In the rows, 128 means zero.
Each row of numbers stands for one object and depends on some of the facts below. Use the named rows to name the rest.

How the objects are related:
δ: points at; η: is of sort
braklir δ femon; braklir δ tadri; bravak δ ledral; bravak δ druta; bravak δ grapugum; bravak δ kalur
brestegon δ litru; brestegon δ zugriki; brestegon δ grapugum; brestegon δ mugrum; brestegon δ mudi; dalel δ tezes
dalel δ tadri; dragruklal δ flosul; dragruklal δ bragol; fanum δ foso; fanum δ replatram; flaba δ skoskon
flaba δ kleme; flaba δ stotrem; flaba δ triskek; flaba δ plabem; flaba δ plilin; flaklupla δ drefur
flaklupla δ repes; flaklupla δ grapugum; fledi δ dretrim; fledi δ foso; flibar δ fozok; flibar δ tadri
flibar δ stani; flibar δ zuzas; flogro δ plezos; flogro δ skotrul; flubi δ flenus; flubi δ gife
gaplin δ tutar; gaplin δ gegru; gaplin δ drubo; gaplin δ plilin; gasi δ stani; gifol δ skodigro
gifol δ ploplis; gifol δ liskal; gralor δ klotir; gralor δ kluskik; grazi δ litru; grazi δ droluklus
grazi δ raklofon; grazi δ skotrul; guzar δ pafligruk; guzar δ plilin; kedrin δ sugrokur; kegron δ litru
kegron δ piplake; kegron δ didrek; kegron δ grapugum; klefi δ tosok; klefi δ dori; klefi δ drifi
kliklar δ bubrar; kliklar δ skodigro; klokli δ ratrak; klokli δ tosok; klokli δ drubo; kluskidra δ nepel
kluvu δ pezom; kluvu δ druta; kolen δ dedruskun; kolen δ zuzas; leles δ drefur; leles δ devem
leles δ ploplis; luzak δ bubrar; luzak δ kleme; luzak δ kluskik; luzak δ drifi; mistur δ britrele
nodrer δ sugrokur; nodrer δ plustir; nodrer δ tesak; nuflor δ plaflitrul; nuflor δ skobrun; nuflor δ vumame
pastik δ pezom; pastik δ treman; pastik δ skobrun; petodruk δ grapugum; pirul δ triskek; pirul δ dretrim
pitra δ dedruskun; pitra δ tosok; plaflek δ kluskik; plaflek δ raklofon; plaflek δ replatram; plitipu δ fligir
plitredrer δ druta; plitredrer δ plabem; ploza δ vistum; ploza δ gosku; pludok δ piplake; refluk δ staguklin
refluk δ plabrun; refluk δ bozil; retrik δ vesa; retrik δ pezom; retrik δ plugal; retrik δ brevi
rusam δ piplake; rusam δ ratrak; rusam δ trisegrim; rusam δ kalur; rusam δ liskal; sazuror δ ledral
sazuror δ fleta; sazuror δ vistum; sazuror δ dastel; sazuror δ tripus; sazuror δ letun; sesem δ zafur
skapo δ skimon; skapo δ ziri; skapo δ plaflitrul; skodor δ ruvar; skodor δ replatram; skosezo δ droluklus
stadu δ pliklis; stadu δ plugal; stadu δ tosok; stadu δ dritir; stadu δ fligir; stefun δ pezom
stefun δ druta; sugren δ plustir; sugren δ gegru; sugren δ liskal; suku δ klegoplol; suku δ nepel
tatraber δ drigra; tavul δ gretes; tavul δ kleme; tavul δ bratan; tavul δ nepel; tavul δ plilin
traru δ zafur; traru δ plezos; veskam δ kleme; veskam δ dazas; veskam δ gife; veskam δ ploplis
vipla δ madutok; vipla δ ruvar; vipla δ ploplis; zefler δ madutok; zefler δ gife; zefler δ lufel
zekisek δ staguklin; zekisek δ bubrar; zifle δ ruvar; zigo δ britru; zoskar δ klegoplol; zoskar δ skoskon
zoskar δ bozil; zoskar δ fuskil; bozil η 99; bragol η 892; braklir η 99; bratan η 99
bravak η 892; brestegon η 892; brevi η 237; britrele η 892; britru η 237; bubrar η 237
dafa η 892; dalel η 892; dastel η 892; dazas η 237; dedruskun η 237; devem η 892
didrek η 237; dori η 237; dragruklal η 237; drefur η 237; dretrim η 99; drifi η 892
drigra η 237; dritir η 892; droluklus η 237; drubo η 237; druta η 237; fanum η 99
femon η 99; flaba η 99; flaklupla η 99; fledi η 892; flenus η 99; fleta η 237
flibar η 99; fligir η 892; flogro η 237; flosul η 892; flubi η 99; foso η 237
fozok η 892; fuskil η 892; gaplin η 99; gasi η 237; gegru η 892; gife η 892
gifol η 99; gosku η 892; gralor η 237; grapugum η 237; grazi η 237; gretes η 99
guzar η 237; kalur η 237; kedrin η 99; kegron η 99; klefi η 237; klegoplol η 892
kleme η 892; kliklar η 99; klokli η 237; klotir η 237; kluskidra η 99; kluskik η 99
kluvu η 892; kolen η 99; ledral η 237; leles η 237; letun η 237; liskal η 99
litru η 237; lufel η 99; luzak η 99; madutok η 237; mistur η 892; movo η 237
mudi η 892; mugrum η 237; nepel η 99; nodrer η 237; nuflor η 99; pafligruk η 237
pastik η 237; petodruk η 237; pezom η 892; piplake η 99; pirul η 237; pitra η 237
plabem η 99; plabrun η 892; plaflek η 99; plaflitrul η 237; plezos η 237; pliklis η 99
plilin η 237; plitipu η 892; plitredrer η 99; ploplis η 892; ploza η 99; pludok η 892
plugal η 237; plustir η 892; raklofon η 237; ratrak η 892; refluk η 99; repes η 99
replatram η 237; retrik η 892; rusam η 892; ruvar η 99; sazuror η 892; sesem η 892
skapo η 99; skimon η 99; skober η 237; skobrun η 99; skodigro η 99; skodor η 99
skosezo η 892; skoskon η 237; skotrul η 237; stadu η 99; staguklin η 237; stani η 237
stefun η 99; stotrem η 237; sugren η 892; sugrokur η 99; suku η 892; tadri η 892
tatraber η 99; tavul η 237; tesak η 892; tezes η 892; tosok η 99; traru η 237
treman η 99; tripus η 892; trisegrim η 237; triskek η 892; tutar η 99; vagek η 892
vesa η 237; veskam η 237; vipla η 237; vistum η 892; vukol η 99; vumame η 99
zafur η 99; zefler η 892; zekisek η 237; zifle η 237; zigo η 99; ziri η 237
zoskar η 237; zugriki η 892; zuzas η 99

Some objects and their rows:
[154 147  76  92 161 121 113 130 113  96 157 123 132 131 166 114 175 139
 113 157 155  94 178 211  97 142 115 119 118 120  82 162  88 144 111 152
  74 162  93 119 109 161  80 119 122 134 111  94 141 131 141  91  77  81
 151]: tosok
[182 142 109 117 113 119  92 134 109  77 129  93 142  93 157 102 157 117
 105 152 181 143 188 132  80 106 124 109 125 120 112 116  94 111 129 145
  53 164 119 100  87 133 123 124 126 134  90 113 151 145 164  95  81  85
 115]: brestegon
[144 165  64 116  97 109  85 129 169  66 158  98 118  88 165  88 177 239
  98 108 199 166 191 132  69 167  95 130  66 151  62 172  78  96 111 158
  44 136 100 134 138 113 117 131 131 147  86 123 114 113 101 143 185  97
 102]: zigo
[145 184  87 113 133 162  83 126 146  83 109  72 169  84 149 132  82 114
 117 108 153 167 187 101 105 157  93 136 101 181  72 143 130 173 130 154
 132 200  75  99 100 145 123  74  80 112  88 110 111 159 148 121  43  97
 168]: dragruklal
[148 146  75  89 163 127 117 130 137  96 156 127 138 118 164 108 170 122
 117 158 155  89 180 201 102 130  98 113 126 105  75 151  95 137 105 153
  63 140  99 124 119 161  75 124 116 142 110  91 150 145 150  78 116  88
 155]: bozil
[170 148 113 108 124 151 113 130 139  77 131 119 144  95 151 101 105 115
 114 142 160 148 183 135  98 123 117 112 117 106 115 115 102 124 125 140
  89 144 105 105  98 119 119 118 123 135  93 117 150 131 166 102 143 105
 111]: gralor
[165 140  77 107 139 110  99 130 133  97 134 122 124 114 165 108 163 128
 118 173 165  87 184 147  91 126 103 119 118 120  82 167 102 152 129 145
  56 146 103 108 113 161  90 132 129 141  95  85 162 159 122  74 114  74
 152]: ploplis
[172 147 120 109 122 156 111 130 141  78 133 117 135  97 151  99 100 116
 115 136 160 144 182 132  95 129 113 107 112 104 114 114 101 129 124 140
  94 143 102 106 105 120 118 121 123 135  93 117 148 136 166  99 143 105
 115]: veskam
[174 156  93 108 116 140 119 132 123  79 122 115 152 102 151 110 119 122
 117 147 159 155 186 131  99 112 144 124 123 136 118 114  97 112 129 134
  80 156 113 101  76 116 122 106 119 123  90 118 155 119 173 125 127 102
 106]: grazi
[165 163  68 117 181 127  84 129 162  95 139 116  77 156 169 117 180 208
 133 137 208 115 183 168  75 145 150  84 108 135 106 119 127 139 131 151
  59 189 122 126  96 157 103  93 119 122  98  82 159 175 154  80  46  70
 152]: gosku
[160 152  75  93 157 133 118 127 147  98 135 139 115 144 157 113 126 144
 129 164 158  96 179 162 100 153 123 123  90 124  99 162 104 165 127 138
 100 148  86 118 109 149  87 119 128 133 101  94 162 129 123  81 135  92
 144]: dori
[171 144 121 109 126 154 110 129 143  78 134 120 139  94 150  99 101 117
 114 138 159 143 182 133  95 127 109 108 112  98 114 116 101 131 122 141
  95 141 101 106 108 119 118 122 125 138  93 117 148 136 163  95 147 106
 115]: zekisek
[177 132 128 104 165 132  88 125  86  68 153 132 151  93 150  90 141 138
 110 156 158 158 176 218  77 139 157 131  68 143 119 141 103 163 129 139
 131 169  78 103  92 107 123 117 143 120  98 117 128 121 122 125  66 105
 104]: gasi
[157 172  65  85 127 104 134 134 112  98 111 133 161 147 156 138 164 182
 131 180 154 120 189 150 106 107 165 137 131 167 111 136 102 125 131 130
  60 158 114 104  60 143  94  95 110 116  89  99 180 115 146 126 147  75
 114]: plezos
[165 161  76  97 159 126 123 128 146 100 131 138 111 149 157 121 119 153
 127 159 159 104 180 159  96 158 134 123  85 107  99 161 102 164 125 138
  95 166  84 113 107 148  95 110 123 131 105  91 169 126 119  83 122  91
 145]: plugal
[172 147 119 110 122 153 111 130 143  75 131 118 141  95 151  98 101 115
 115 138 159 148 184 131  97 122 113 110 117 106 116 112 103 124 124 141
  90 143 105 104 101 120 119 119 123 135  93 118 149 134 170 101 142 105
 111]: zifle
[188 127 145 117 162 162 119 159 151  65 161  75 147 169 149 126 151 156
  96 111 203 123 192 136 105  89  92 132  42  35  63 144 130 167 131 131
  81 136 107 100  52 168 128  94 145 126 117 122 155 120 162  78  93  72
 104]: mistur
[183 138 119 116 108 126  89 134 105  79 132  90 134  93 157  99 153 119
 103 146 177 141 186 134  78 111 118 105 122 118 110 120  90 117 129 145
  59 167 116 100  92 134 124 128 128 134  90 114 143 150 164  95  82  87
 120]: pludok
[177 136 125 116 113 127  91 132 122  76 134  96 147  90 155  94 140 116
 103 153 173 133 186 130  81 106 100 104 124  96 104 121  96 118 129 148
  57 142 114 100 107 135 120 132 129 143  91 112 148 162 158  80 115  97
 118]: zefler
[148 178  79  82 185  99 135 157 168  69 163  67  81  93 172 136  82 112
  97 138 153 157 178 227  68 122 187 135  41  94 119 157  92  95  84 136
  80 136 126 102  52 123 125 134  85 122  85 120 112 166 198 124  59  77
 168]: tatraber

Rows to name:
No name comes twice in this set of rows, the named rows included.
[178 136  85 107 114 116  97 132 110  99 137 111 112 133 168 110 165 128
 114 168 161  82 183 136  89 139 108 117 104 137  81 178  86 163 128 143
  60 159  97 108 114 163  91 137 131 136  93  90 147 152 125  77 112  73
 158] | gegru
[187 133 138 116  99 141  87 136  93  87 140  82 124  99 160  99 144 116
 101 141 164 117 184 117  77 124 112 103 107 130 105 129  79 133 127 145
  65 173 105 100 109 146 123 138 133 130  89 116 126 149 162 102  99  86
 132] | sugren
[154 151  75  94 162 117 115 130 115  98 155 124 130 137 167 116 172 143
 112 155 158  95 179 209  95 147 117 119 117 111  81 163  86 143 108 152
  73 169  92 116 109 162  80 116 117 135 113  92 146 129 138  89  78  81
 153] | pliklis
[177 156 108 113 121 154 111 131 132  80 129 113 122 105 151 107 112 120
 118 132 166 152 184 131  93 131 140 109 112 121 118 111 100 122 128 139
  89 160 110 104  88 118 122 109 121 123  92 118 146 128 175 119 110 102
 111] | petodruk
[158 163  67  90 144 121 128 130 140  97 121 134 139 145 157 127 145 158
 131 173 157 110 184 149 105 131 142 132 120 148 106 140 108 146 131 133
  73 152 104 112  81 148  91 104 116 125  93  96 172 118 140  97 141  83
 130] | droluklus
[144 177  62 105  99 105  93 126 172  84 136 137  90 109 165  90 164 238
 119 108 194 163 191 112  75 167  98 136  45 164  62 196  90 140 128 154
  46 136  81 149 139 119  95 128 135 148  85 122 126 113  95 142 184  85
 105] | britru
[169 156 120 114 133 133 110 135 110  80 155  97 140  98 158 109 155 119
 101 123 168 153 180 189  81 131 125  97 126  79 106 117  82 105  94 155
  68 184 110 101  95 134 118 107 108 132 111 117 139 129 174 119  64 100
 121] | stefun
[163 144  79  90 170 122 107 127 120  95 143 139 123 138 156 104 144 171
 127 169 157 106 178 200  95 153 138 132  75 141 106 176 107 170 127 137
 115 157  80 115 105 135  89 118 137 127 102  92 150 125 112  87 104  91
 133] | dedruskun
[188 136 146 113  96 162 101 138  85  98 142  79  96 153 157 110 108 116
 105 119 153 105 182 104  91 155 141 107  63 167 113 131  75 160 125 134
 113 199  87 104 108 144 120 140 130 107  87 122 117 121 176 140 141  98
 142] | nodrer
[173 164  75 103 107 121 126 136 104  78 114 113 166 101 151 121 137 126
 119 164 158 158 189 132 103  99 162 134 130 150 118 110  95 104 131 132
  65 162 119 100  61 114 123  97 112 116  87 119 162 113 177 137 136  97
 104] | flogro
[179 152 104 118 150 141  83 131 140  75 139  92  81 102 159 102 173 132
 119 123 209 153 186 146  72 123 144  80 117 115 117 112 117 111 131 151
  63 189 123 106  89 129 125 103 121 124  94 109 145 171 178  99  43  77
 120] | sazuror
[169 146 124 112 131 136 106 133  99  78 157  98 146  97 157 102 160 116
 101 128 161 146 179 198  83 129 118 105 123  95 105 119  82 110  99 154
  76 175 103 103 100 134 115 118 118 132 111 117 131 129 172 118  70 101
 121] | stadu
[158 166  67  88 135 110 130 132 132  98 116 135 151 147 156 133 153 167
 130 177 156 111 187 147 105 121 151 135 123 154 108 137 106 139 129 131
  67 152 107 108  71 146  91 101 115 123  92  96 176 117 142 107 143  79
 125] | skotrul
[173 169  69 100 104 110 131 138  94  78 111 112 166 100 150 129 145 129
 119 172 157 160 192 132 104  97 171 135 133 164 119 114  91  99 131 130
  60 167 122  98  54 112 125  92 108 112  86 119 168 114 179 140 139  93
 102] | traru
[160 158  71  94 153 137 121 129 152  98 130 134 108 149 157 119 133 146
 130 161 157  98 181 147 102 147 124 121 103 131 100 143 110 159 128 137
  87 148  94 120 104 152  87 115 121 131  97  95 163 131 134  84 136  88
 144] | drefur

Now the same objects, written a new way:
Known rows:
[126  95 111 150 189 133 143 148 123  87 147 154 114  96  70  83 111 137
 131 124 151 133 151 132 111  88 130 136 138 129  99 179 111 114 114 135
 134 143  95 102 137 128 134 141 147]: plezos
[ 95 159 206 138  95 121 113 112 110 123 121  97 149 127 185 198 107  72
  96 171 172 126  98  70  77 180 114 113  74 116 147  34 150 132  95 116
 145 145 129 124  79  97  76 131 104]: stadu
[ 88 148  95 132 154 126 164 104 145 155 149 159 113 119 103 126 136  94
 153 105 122 141  98 120  96 142 121  92  76 167 111  86 141 120 193 144
 172  96  98 166 124 133  97 165 160]: leles
[ 69  48 131 156  86 110  53  94 135 146  90 107 133 149 197 180 100  78
  80 153 163 167 176 125  95 174 111 148 116 136  93  48 141  67 153 110
 127 107 122 123 119  91  74 101 134]: flibar
[136 119 141 148 140 124 166 126 107 116 133 157 125 153  68 118 117 120
 132 122 122 131 117 131 131 113 163  57 153 111 102 174  84 125 109 153
 121 129 111 121 111 125 174 144 144]: pafligruk
[117 107  84 164 157 139 164 126  99 133 102 163 116 108 106 139 107 175
 144 109 110 123 151 143 105 111 136 112 122 140 108 201 108 106 165 131
 124 137 119 138  94 120 157  98 130]: letun
[100 176 192 124 142 137 121 127  70 146 148  52 170 119 196 194 158 106
 126 115 135  94 119 101 103 130 138 124  59  81 179  82 137 114  87  97
 169 173  95 165  94 160  96 140 135]: retrik
[113 126  90  96 127 101 150 124 134 164  86 140  82  83 156 181 150  89
 131 139 103 155 103  96  86 162  70 158  81 179 138  65 168 171 134  83
 149 127 123 134 113  75  88 120  85]: kegron
[146 126  98 110 112 158 179 137 177 106  90 159  83  74 125 122 110 156
 115 168 116 124 130 115 134 139  78 170 154 155 137 139 149 191 103 123
  91 135 180  92 127  97 153  94  68]: piplake
[ 97 150  72  94 106 159 174 123 142 161 135  83 149 105 185 154 144 125
 127 101  86 121 138 135 117 137  79 150  97 136 147 104 142 126 138 103
 136 120 112 187 121 154 133 133 131]: pludok
[105 141 134 163 101 171 189  99 159  97 144 157 134 143  91 116  90 159
 127 125 129 119 123 130 134 123 139  67 135 107 102 160 113 119 137 186
 107 111 146 149 111 168 171 114 109]: drubo
[132 124 116 106 105 157 130 130 163 136 138 101 129 136 148 133 156 151
 108 120 100 129 126 136 169 110 101 140 142  87 136 136 124 136  96 108
 116 135 147 148 161 178 159 121 111]: tesak
[136 145 166  99  96  69  82 117 141 160 117 129 104 167 129 142 155  60
 127 156 135 151  77  98 123 177 121 104 108 151 135  36 154 166 136 119
 147 109 149 119 139  97  77 147 120]: luzak
[116  64 109 116 108 148  81 130 151 125 132  92 141 142 161 148 146 151
  94 106 125 146 160 153 163  89 112 172 147  73 124 140 116 106  95 104
 111 144 126 124 183 171 144 111 126]: tezes
[101 160  80 101 126 141 172 120  99 189 109  78 138 104 201 188 167 124
 146  80  74 108 136 133 102 142  92 131  63 148 156 112 144 134 148  79
 163 127 103 203  98 134 121 121 131]: bravak
[ 78  57 123 149  89 105  58 100 138 139  90 114 132 146 174 169 103  87
  79 158 158 161 177 128 102 167 114 148 124 134 102  62 126  89 158 106
 127 103 127 126 117  93  87 105 127]: braklir
[180 119 146 108 102  93 112 148 107 115  99 137 133 163 102  98 119 101
 122 175 139 122 148 141 153 147 155 126 205 133 127 153  98 141 100 116
  97 136 142  81 108  64 165 132 132]: bozil
[171 128 156 103  74  84 108 140 140 132 102 152 117 175 106 116 140 110
 131 158 116 135 111 127 168 147 142 113 178 132 130 135 112 165 116 132
 104 119 176  95 131  89 156 121 104]: gretes
[167 150 192 138 148 123 112 163  68  84 109 126 151 109 127 122  92 152
 127 167 170  88 142 108 114 135 159 179 141 120 168 160 127 146  89 120
 108 179 144  74  85  76 123  98 114]: skobrun
[174 126 129  89 102 116 108 149 114 156 130 104 131 176 131 124 165 146
 137 107  88 125 130 159 199 106 150 115 170  90 141 172  99 134 100 116
 104 137 150 125 159 149 183 123 134]: klegoplol

Name these rows:
No name comes twice in this set of rows, the named rows included.
[ 75  76 113 132  99 138  69 106 128 159 130  61 161 150 201 163 143 107
  87 103 134 146 177 150 133 131 114 142 116 101 112  93 123  65 133  99
 130 116 104 164 145 160 113 126 165] | dalel
[134 102  74 140 192 156 173 137 152 103 133 177  77  61  72  97 116 174
 145 117 118 138 117 129 113  85  98 161 129 149 121 189 138 157 131 139
 134 138 130 108 148 141 145 115 103] | litru
[167 174 169 121 142 158 128 159  86 106 152  93 147 118 155 143 140 217
 136 118 110  72 113 129 164  94 146 180 117  69 192 191 131 143  77 117
 105 192 162 116 132 172 158  85  85] | pezom
[156 144 119 108  88 146 179 129 199  99 111 163  90 111 122 114 104 141
 110 171 120 130 115 105 153 151  79 147 166 139 138 126 142 186  89 143
  89 116 185  99 121 112 164 104  66] | liskal
[163 119 124 134 179 133 117 145 147  96 167 176 100 110  47  61 130 152
 149 118 150 142 106 123 153  94 141 150 150 140 114 164 135 141 142 160
 132 128 128  79 187 160 111 149 147] | replatram
[116 135 124 127 172 104 116 108 156 147 152 164  94 125  90 118 169  88
 159 102 132 160  64  98 110 130 123  93  89 151 117  77 156 146 157 146
 174 101 108 140 167 146  69 170 143] | vipla
[119 121 166 162 137 151 129 103 163  92 161 156 106 135  89 131 105 152
 124 128 149 142  91 105 135 104 137  91 123  90 111 148 121 133 112 170
 125 130 144 119 154 175 127 120 100] | dori
[135 151 154 110 102  78 108 126  85 178  79 136 105 142 146 182 157 108
 137 144 105 126  93 111 113 155 142 108 101 153 158  98 140 165 131 103
 139 146 149 120  98  73 110 106  92] | plitredrer
[108 122 141 147 122  95 132 104 120 171 119 150  96 175  92 164 172  98
 142 109  96 160  66 125 127 123 149  34 107 119 106 117 107 127 150 140
 153 123 120 141 137 146 129 139 126] | guzar
[131 133  60 146 171 174 217 132 140  96 124 176 105  63  79  98  90 194
 155 116 105 104 147 144 112 106 112 157 138 167 117 208 121 141 151 151
 119 122 128 135 103 129 170 105 115] | grapugum
[152 158 127 109  81 138 151 123 171  99 119 147 127 128 121  76  94 136
 123 162 140 109 141 120 144 163 115 155 169 161 133 115 145 153 137 158
 101  96 167 108 119 104 140 134 119] | skodigro
[125 139 165 140 122  84  77 126  79 150  97 118 150 141 177 155 118 119
 128 150 149 120 143 114  94 164 152 153  88 160 158  80 149 109 177 108
 140 130 132 118  92  75  66 116 128] | skapo
[157 136 158 136 124 115  88 148 101 104 102 130 147 133 150 114  89 157
 133 158 159 111 163 132 124 154 150 185 135 145 156 137 138 121 148 129
 112 137 157  94 104  78 103 102 122] | skimon
[ 88  52 114 185 138 156 109 110 152  97 136 155 129 130 113 125  72 159
  93 119 162 151 177 151 126  97 134 124 154 103  74 177 112  62 157 160
 104 124 117 106 151 152 140 107 136] | stani
[107 147 182 168 183 104 102 118  65 151 131 139 117 119 116 200 151 151
 153  99 134 117  74 104  83 113 165  95  34 114 150 130 130 116 151 137
 175 167 109 133 111 143  79 104 112] | pastik

